Here is a tiny trained network, its code and every weight. The questions are about switching its units off for an input and a target symbol, where a switched-off unit gives its printed mean instead of its output.

import numpy as np


def w(rows, s, z=0):
    codes = np.array(rows[::2]) - 128.0
    scale = np.full(codes.shape[1], s)
    scale[-1] = z or s
    return codes * scale


def f(y):
    return y / 2 * (1 + np.tanh(0.7978845608 * (y + 0.044715 * y**3)))


def softmax(a):
    e = np.exp(a - a.max(-1, keepdims=True))
    return e / e.sum(-1, keepdims=True)


def log_softmax(a):
    a = a - a.max(-1, keepdims=True)
    return a - np.log(np.exp(a).sum(-1, keepdims=True))


def net(x, mask):
    ids = ['βγδζμξπσφψω'.index(c) for c in x.split()]
    T = len(ids)
    res = E[ids] + P[:T]
    u = 0
    for l in range(2):
        r = res
        for j in range(2):
            rows = slice(3 * j, 3 * j + 3)
            q, k, v = (r @ M[l][rows].T for M in (Q, K, V))
            z = softmax(np.where(np.tri(T) > 0, q @ k.T / 3**0.5, -1e9)) @ v
            o = O[l][rows]
            res = res + np.where(mask[u + j], z, o[:, -1]) @ o[:, :-1]
        u += 2
        y = f(res @ A[l][:, :-1].T + A[l][:, -1])
        res = res + np.where(mask[u : u + 8], y, B[l][:, -1]) @ B[l][:, :-1]
        u += 8
    return log_softmax(res[-1] @ U[:, :-1].T + U[:, -1])


Q, K, V, O, A, B = {}, {}, {}, {}, {}, {}
E = w([
[89,105,131],'β',
[85,98,109],'γ',
[69,210,43],'δ',
[125,93,136],'ζ',
[148,204,162],'μ',
[106,83,165],'ξ',
[60,91,186],'π',
[90,105,185],'σ',
[190,137,92],'φ',
[124,89,248],'ψ',
[197,97,204],'ω',
],0.016)
P = w([
[130,132,92],'0',
[109,71,65],'1',
[144,126,124],'2',
[143,112,148],'3',
[131,44,165],'4',
[153,246,254],'5',
],0.0079)
Q[0] = w([
[133,19,87],'L0H0',
[116,131,133],'L0H0',
[86,161,106],'L0H0',
[195,1,176],'L0H1',
[168,253,33],'L0H1',
[177,91,105],'L0H1',
],0.0098)
K[0] = w([
[158,254,144],'L0H0',
[127,133,132],'L0H0',
[202,139,208],'L0H0',
[176,3,88],'L0H1',
[10,168,14],'L0H1',
[170,137,33],'L0H1',
],0.0081)
V[0] = w([
[251,61,192],'L0H0',
[177,214,125],'L0H0',
[138,69,132],'L0H0',
[148,98,74],'L0H1',
[26,141,167],'L0H1',
[184,67,139],'L0H1',
],0.013)
O[0] = w([
[233,107,54,4],'L0H0',
[195,255,172,61],'L0H0',
[173,66,86,129],'L0H0',
[70,186,83,105],'L0H1',
[51,10,157,213],'L0H1',
[231,139,91,43],'L0H1',
],0.0087,0.0034)
A[0] = w([
[143,2,91,6],'L0N0',
[46,131,4,31],'L0N1',
[180,203,124,65],'L0N2',
[183,202,154,90],'L0N3',
[115,164,201,42],'L0N4',
[137,108,202,120],'L0N5',
[119,24,74,133],'L0N6',
[109,135,14,125],'L0N7',
],0.009,0.014)
B[0] = w([
[106,11,233,146],'L0N0',
[181,1,102,212],'L0N1',
[72,70,112,149],'L0N2',
[47,82,129,165],'L0N3',
[254,71,67,158],'L0N4',
[194,165,168,194],'L0N5',
[218,129,5,253],'L0N6',
[218,149,143,195],'L0N7',
],0.0061,0.0062)
Q[1] = w([
[133,93,112],'L1H0',
[122,85,143],'L1H0',
[133,137,151],'L1H0',
[82,173,164],'L1H1',
[111,77,94],'L1H1',
[102,53,5],'L1H1',
],0.011)
K[1] = w([
[196,151,86],'L1H0',
[111,76,140],'L1H0',
[83,166,137],'L1H0',
[28,95,128],'L1H1',
[148,159,216],'L1H1',
[244,88,255],'L1H1',
],0.0083)
V[1] = w([
[118,165,244],'L1H0',
[105,199,40],'L1H0',
[77,55,119],'L1H0',
[56,147,2],'L1H1',
[147,240,90],'L1H1',
[153,135,184],'L1H1',
],0.0069)
O[1] = w([
[184,72,24,19],'L1H0',
[134,92,139,91],'L1H0',
[168,184,102,230],'L1H0',
[32,121,3,188],'L1H1',
[89,186,106,1],'L1H1',
[155,138,141,82],'L1H1',
],0.0056,0.0061)
A[1] = w([
[124,214,101,135],'L1N0',
[122,123,10,22],'L1N1',
[186,171,45,186],'L1N2',
[47,124,116,127],'L1N3',
[190,67,59,2],'L1N4',
[129,103,62,44],'L1N5',
[168,210,99,139],'L1N6',
[97,95,126,73],'L1N7',
],0.011,0.0085)
B[1] = w([
[129,134,206,145],'L1N0',
[119,112,7,149],'L1N1',
[105,189,79,189],'L1N2',
[176,111,141,254],'L1N3',
[126,149,209,179],'L1N4',
[158,106,86,132],'L1N5',
[65,76,159,152],'L1N6',
[96,96,168,154],'L1N7',
],0.011,0.0081)
U = w([
[119,80,140,50],'β',
[44,105,142,70],'γ',
[43,192,254,149],'δ',
[180,86,153,46],'ζ',
[77,190,113,149],'μ',
[156,69,74,2],'ξ',
[135,83,108,51],'π',
[137,85,130,74],'σ',
[104,67,161,64],'φ',
[218,206,134,254],'ψ',
[168,160,66,156],'ω',
],0.0084,0.0056)

Each question gives the input, a string of symbols that net reads in full, and the target symbol t.
The units are the heads (3 rows each of Q, K, V and O) and the neurons (one row each of A and B). Each row of codes is followed by its name. A weight is (code - 128) times the scale printed after its matrix; where a second scale follows, it is the last column's (O, A, B and U).
mask holds one flag per unit, layer by layer, with each layer's heads first. A switched-off unit (its flag False) gives its mean, the last column of its rows in O or B, instead of its output. The means were averaged over made-up inputs and are rounded, as every weight is.
A unit's drop is (log p(t) with every unit on - log p(t) with that unit switched off) / (log p(t) with every unit on - log p(t) with every unit switched off).
The circuit of an input: a set's keep is (log p(t) with only the set's units on - log p(t) with every unit switched off) / (log p(t) with every unit on - log p(t) with every unit switched off). Starting from the 12 units with the biggest drops (on a tie, the unit counted first), units are removed one at a time, each time the one whose removal leaves the highest keep (on an exact tie, the one counted first), for as long as the keep stays at least 0.8.
units of the circuit, in order: the units of the circuit, biggest drop first
unit that matters most: the unit with the biggest drop
top k neurons: the k neurons with the biggest drops, biggest first
top k neurons in layer l: the k neurons of layer l with the biggest drops, biggest first
drop when u is switched off: that unit's drop, to one decimal
input ω π π, target ψ: units of the circuit, in order -> L0H1
input δ γ δ, target γ: top 3 neurons -> L0N6; L1N7; L0N4
input σ μ φ ζ ψ, target ζ: units of the circuit, in order -> L0H1; L0H0
input γ ω δ, target ω: units of the circuit, in order -> L0H0; L1N2
input μ ψ ω β ψ, target ψ: units of the circuit, in order -> L0H1; L0H0; L1H1
input δ ζ ζ δ ω γ, target ψ: units of the circuit, in order -> L0H0; L1H1
input π δ γ, target δ: top 2 neurons -> L0N1; L1N1
input δ ω δ δ φ, target δ: top 2 neurons -> L0N4; L1N0
input ω δ γ, target δ: units of the circuit, in order -> L0H0; L1H0; L1H1
input π μ δ β, target δ: top 2 neurons in layer 1 -> L1N1; L1N5
input δ ω ω π, target ω: top 2 neurons -> L0N6; L0N1
input γ ω δ δ δ, target δ: units of the circuit, in order -> L1H1; L0H1
input δ γ ω δ, target ψ: top 2 neurons -> L0N7; L0N6
input γ μ δ μ, target δ: units of the circuit, in order -> L0H0
input ξ σ φ, target μ: top 3 neurons in layer 1 -> L1N2; L1N6; L1N3
input ω μ δ β, target δ: top 2 neurons in layer 1 -> L1N0; L1N1
input π δ ω σ ω σ, target ω: top 2 neurons in layer 0 -> L0N6; L0N0
input μ δ γ δ, target γ: top 2 neurons in layer 1 -> L1N7; L1N1
input δ μ δ ω ω, target ψ: top 2 neurons in layer 0 -> L0N4; L0N5
input ω π ω ξ, target ψ: unit that matters most -> L0H1
input ω ψ σ ω, target ψ: drop when L0H1 is switched off -> 0.3
input ω ψ ω ω ω γ, target ψ: drop when L1N2 is switched off -> 0.1
input φ β δ ξ, target δ: top 2 neurons in layer 0 -> L0N1; L0N6
input δ δ δ, target δ: drop when L1H0 is switched off -> -0.2
input ω γ δ φ, target δ: drop when L0H0 is switched off -> 0.3
